Here is a tiny trained network, its code and every weight. The questions are about switching its units off for an input and a class, where a switched-off unit gives its printed mean instead of its output.

import numpy as np


def w(rows, s, z=0):
    codes = np.array(rows[::2]) - 128.0
    scale = np.full(codes.shape[1], s)
    scale[-1] = z or s
    return codes * scale


def f(y):
    return y / 2 * (1 + np.tanh(0.7978845608 * (y + 0.044715 * y**3)))


def log_softmax(a):
    a = a - a.max(-1, keepdims=True)
    return a - np.log(np.exp(a).sum(-1, keepdims=True))


def net(x, mask):
    res = np.array(x, float).reshape(1, 4) / 4 @ E
    y = f(res @ A[0][:, :-1].T + A[0][:, -1])
    res = res + np.where(mask, y, B[0][:, -1]) @ B[0][:, :-1]
    return log_softmax(res[-1] @ U[:, :-1].T + U[:, -1])


A, B = {}, {}
E = w([
[101,240,176,71,202,167],'x0',
[39,109,197,105,74,130],'x1',
[140,121,130,114,123,137],'x2',
[82,145,65,106,93,246],'x3',
],0.013)
A[0] = w([
[46,92,245,104,54,140,216],'neuron 0',
[133,136,139,125,54,123,107],'neuron 1',
[119,75,38,181,95,158,103],'neuron 2',
[186,119,64,80,113,155,151],'neuron 3',
[73,34,165,121,79,146,82],'neuron 4',
[81,35,157,160,34,164,145],'neuron 5',
[250,149,128,109,174,123,191],'neuron 6',
[164,134,29,123,198,115,254],'neuron 7',
[176,20,127,169,84,22,164],'neuron 8',
[177,147,167,167,161,104,151],'neuron 9',
],0.012,0.0047)
B[0] = w([
[101,98,140,93,245,95,223],'neuron 0',
[122,113,185,127,175,113,143],'neuron 1',
[185,80,185,161,79,50,182],'neuron 2',
[149,156,174,91,32,117,160],'neuron 3',
[148,146,148,114,164,178,180],'neuron 4',
[129,79,132,172,174,194,204],'neuron 5',
[180,133,147,168,137,192,201],'neuron 6',
[173,118,97,153,42,175,198],'neuron 7',
[62,184,69,87,104,151,251],'neuron 8',
[155,101,136,157,174,143,176],'neuron 9',
],0.012,0.02)
U = w([
[104,208,49,122,74,144,199],'0',
[139,115,139,176,159,151,210],'1',
[45,135,90,68,149,120,94],'2',
[125,146,187,91,156,4,112],'3',
[139,108,128,156,73,83,3],'4',
],0.015,0.002)

Each question gives the input, the list of numbers given to net, and the class t.
The units are the neurons (one row each of A and B). Each row of codes is followed by its name. A weight is (code - 128) times the scale printed after its matrix; where a second scale follows, it is the last column's (A, B and U).
mask holds one flag per neuron, in row order. A switched-off neuron (its flag False) gives its mean, the last column of its row in B, instead of its output. The means were averaged over made-up inputs and are rounded, as every weight is.
A unit's drop is (log p(t) with every unit on - log p(t) with that unit switched off) / (log p(t) with every unit on - log p(t) with every unit switched off).
The circuit of an input: a set's keep is (log p(t) with only the set's units on - log p(t) with every unit switched off) / (log p(t) with every unit on - log p(t) with every unit switched off). Starting from all 10 units, units are removed one at a time, each time the one whose removal leaves the highest keep (on an exact tie, the one counted first), for as long as the keep stays at least 0.8.
circuit, biggest first: the units of the circuit, biggest drop first
k most important neurons: the k neurons with the biggest drops, biggest first
drop when u is switched off: that unit's drop, to one decimal
input [-7,0,-8,-3], class 0: circuit, biggest first => (neuron 8)
input [7,5,1,0], class 3: circuit, biggest first => (neuron 8; neuron 5)
input [3,8,-3,-2], class 3: circuit, biggest first => (neuron 8; neuron 0)
input [-5,0,0,7], class 4: 2 most important neurons => (neuron 2; neuron 3)
input [3,1,-4,-2], class 3: circuit, biggest first => (neuron 5; neuron 7)
input [1,-6,5,2], class 0: 2 most important neurons => (neuron 0; neuron 5)
input [2,2,8,7], class 2: 2 most important neurons => (neuron 6; neuron 7)
input [8,2,7,0], class 3: 3 most important neurons => (neuron 8; neuron 5; neuron 7)
input [-6,7,-8,-1], class 2: 2 most important neurons => (neuron 8; neuron 0)
input [-2,-6,1,5], class 4: 2 most important neurons => (neuron 2; neuron 8)
input [1,1,8,5], class 2: 4 most important neurons => (neuron 6; neuron 7; neuron 9; neuron 2)
input [8,-2,2,1], class 0: 3 most important neurons => (neuron 0; neuron 5; neuron 2)
input [-5,0,4,-6], class 0: 2 most important neurons => (neuron 8; neuron 0)
input [-4,-1,8,-8], class 0: most important neuron => (neuron 8)
input [-1,-1,-4,6], class 4: 2 most important neurons => (neuron 8; neuron 2)
input [-6,-2,7,-4], class 0: drop when neuron 8 is switched off => 1.1
input [-7,-8,-3,7], class 4: drop when neuron 6 is switched off => 0.0
input [-7,4,-5,-5], class 2: drop when neuron 8 is switched off => 1.0
